Here is a tiny trained network, its code and every weight. The questions are about switching its units off for an input and a class, where a switched-off unit gives its printed mean instead of its output.

import numpy as np


def w(rows, s, z=0):
    codes = np.array(rows[::2]) - 128.0
    scale = np.full(codes.shape[1], s)
    scale[-1] = z or s
    return codes * scale


def f(y):
    return y / 2 * (1 + np.tanh(0.7978845608 * (y + 0.044715 * y**3)))


def log_softmax(a):
    a = a - a.max(-1, keepdims=True)
    return a - np.log(np.exp(a).sum(-1, keepdims=True))


def net(x, mask):
    res = np.array(x, float).reshape(1, 8) / 4 @ E
    y = f(res @ A[0][:, :-1].T + A[0][:, -1])
    res = res + np.where(mask, y, B[0][:, -1]) @ B[0][:, :-1]
    return log_softmax(res[-1] @ U[:, :-1].T + U[:, -1])


A, B = {}, {}
E = w([
[70,62,63,117,34,104],'x0',
[48,109,115,125,161,202],'x1',
[122,127,123,124,134,130],'x2',
[254,22,126,102,116,205],'x3',
[132,118,46,92,189,128],'x4',
[135,127,114,118,146,127],'x5',
[126,122,80,103,168,130],'x6',
[92,126,163,12,150,124],'x7',
],0.0086)
A[0] = w([
[76,183,79,117,129,99,80],'n1',
[141,138,95,125,166,131,254],'n2',
[131,168,88,248,122,210,155],'n3',
[138,81,125,172,131,134,45],'n4',
[157,99,133,92,93,176,68],'n5',
[131,177,160,158,190,152,65],'n6',
[90,188,129,133,90,103,57],'n7',
[93,117,184,64,142,143,194],'n8',
[83,77,87,140,72,99,10],'n9',
[69,110,133,151,151,204,221],'n10',
],0.013,0.0025)
B[0] = w([
[211,78,127,166,176,150,252],'n1',
[105,153,184,121,118,111,192],'n2',
[88,194,84,101,99,85,254],'n3',
[119,122,79,156,137,95,158],'n4',
[180,163,63,254,180,117,214],'n5',
[199,109,122,100,80,221,213],'n6',
[171,62,67,184,173,149,226],'n7',
[97,215,53,154,118,91,239],'n8',
[117,171,211,52,105,221,238],'n9',
[166,62,203,112,114,45,237],'n10',
],0.0096,0.0069)
U = w([
[153,42,124,205,184,152,49],'0',
[119,125,157,108,137,108,254],'1',
[141,143,171,55,102,254,81],'2',
[91,199,92,92,113,28,55],'3',
[148,93,160,112,123,78,164],'4',
[154,55,190,104,113,30,135],'5',
[105,127,160,137,152,123,151],'6',
],0.0097,0.0064)

Each question gives the input, the list of numbers given to net, and the class t.
The units are the neurons (one row each of A and B). Each row of codes is followed by its name. A weight is (code - 128) times the scale printed after its matrix; where a second scale follows, it is the last column's (A, B and U).
mask holds one flag per neuron, in row order. A switched-off neuron (its flag False) gives its mean, the last column of its row in B, instead of its output. The means were averaged over made-up inputs and are rounded, as every weight is.
A unit's drop is (log p(t) with every unit on - log p(t) with that unit switched off) / (log p(t) with every unit on - log p(t) with every unit switched off).
The circuit of an input: a set's keep is (log p(t) with only the set's units on - log p(t) with every unit switched off) / (log p(t) with every unit on - log p(t) with every unit switched off). Starting from all 10 units, units are removed one at a time, each time the one whose removal leaves the highest keep (on an exact tie, the one counted first), for as long as the keep stays at least 0.8.
circuit, biggest first: the units of the circuit, biggest drop first
unit that matters most: the unit with the biggest drop
top k neurons: the k neurons with the biggest drops, biggest first
drop of u: that unit's drop, to one decimal
input [-6,-1,-4,-1,5,1,5,0], class 2: circuit, biggest first -> [n6; n5]
input [-2,7,-6,7,2,-2,-5,2], class 0: circuit, biggest first -> [n5]
input [6,-3,1,4,-3,6,3,3], class 2: top 2 neurons -> [n9; n10]
input [-1,8,5,2,-2,3,6,-6], class 5: top 2 neurons -> [n10; n8]
input [-3,-7,0,8,3,0,-2,7], class 0: top 3 neurons -> [n5; n3; n9]
input [6,8,6,-8,-5,2,6,3], class 0: top 2 neurons -> [n1; n7]
input [1,-8,-1,-5,5,-7,3,6], class 5: top 3 neurons -> [n1; n5; n3]
input [8,-4,-5,8,8,-6,-5,6], class 0: top 3 neurons -> [n5; n3; n6]
input [6,2,3,-3,3,-2,0,1], class 2: top 2 neurons -> [n9; n5]
input [-7,1,6,5,-6,7,3,-8], class 3: top 2 neurons -> [n3; n9]
input [-4,0,0,-8,5,-5,-2,8], class 0: circuit, biggest first -> [n1; n7]
input [5,8,-4,7,-7,8,-2,-7], class 4: top 2 neurons -> [n3; n10]
input [-8,3,3,5,7,-8,7,-1], class 2: top 3 neurons -> [n6; n7; n1]
input [-8,7,2,0,2,2,8,-2], class 2: unit that matters most -> n6
input [4,8,-1,7,-3,-4,-5,3], class 5: top 2 neurons -> [n10; n7]
input [-7,-3,7,-2,5,0,2,-8], class 3: top 4 neurons -> [n3; n9; n1; n7]
input [-4,1,-6,-7,0,6,1,-1], class 0: drop of n7 -> 0.2
input [4,7,6,0,-1,1,7,7], class 3: drop of n8 -> 2.0
input [8,1,-1,-1,-2,-4,6,-3], class 2: drop of n8 -> 0.0
input [-8,1,-5,1,2,-6,-5,3], class 2: circuit, biggest first -> [n6]
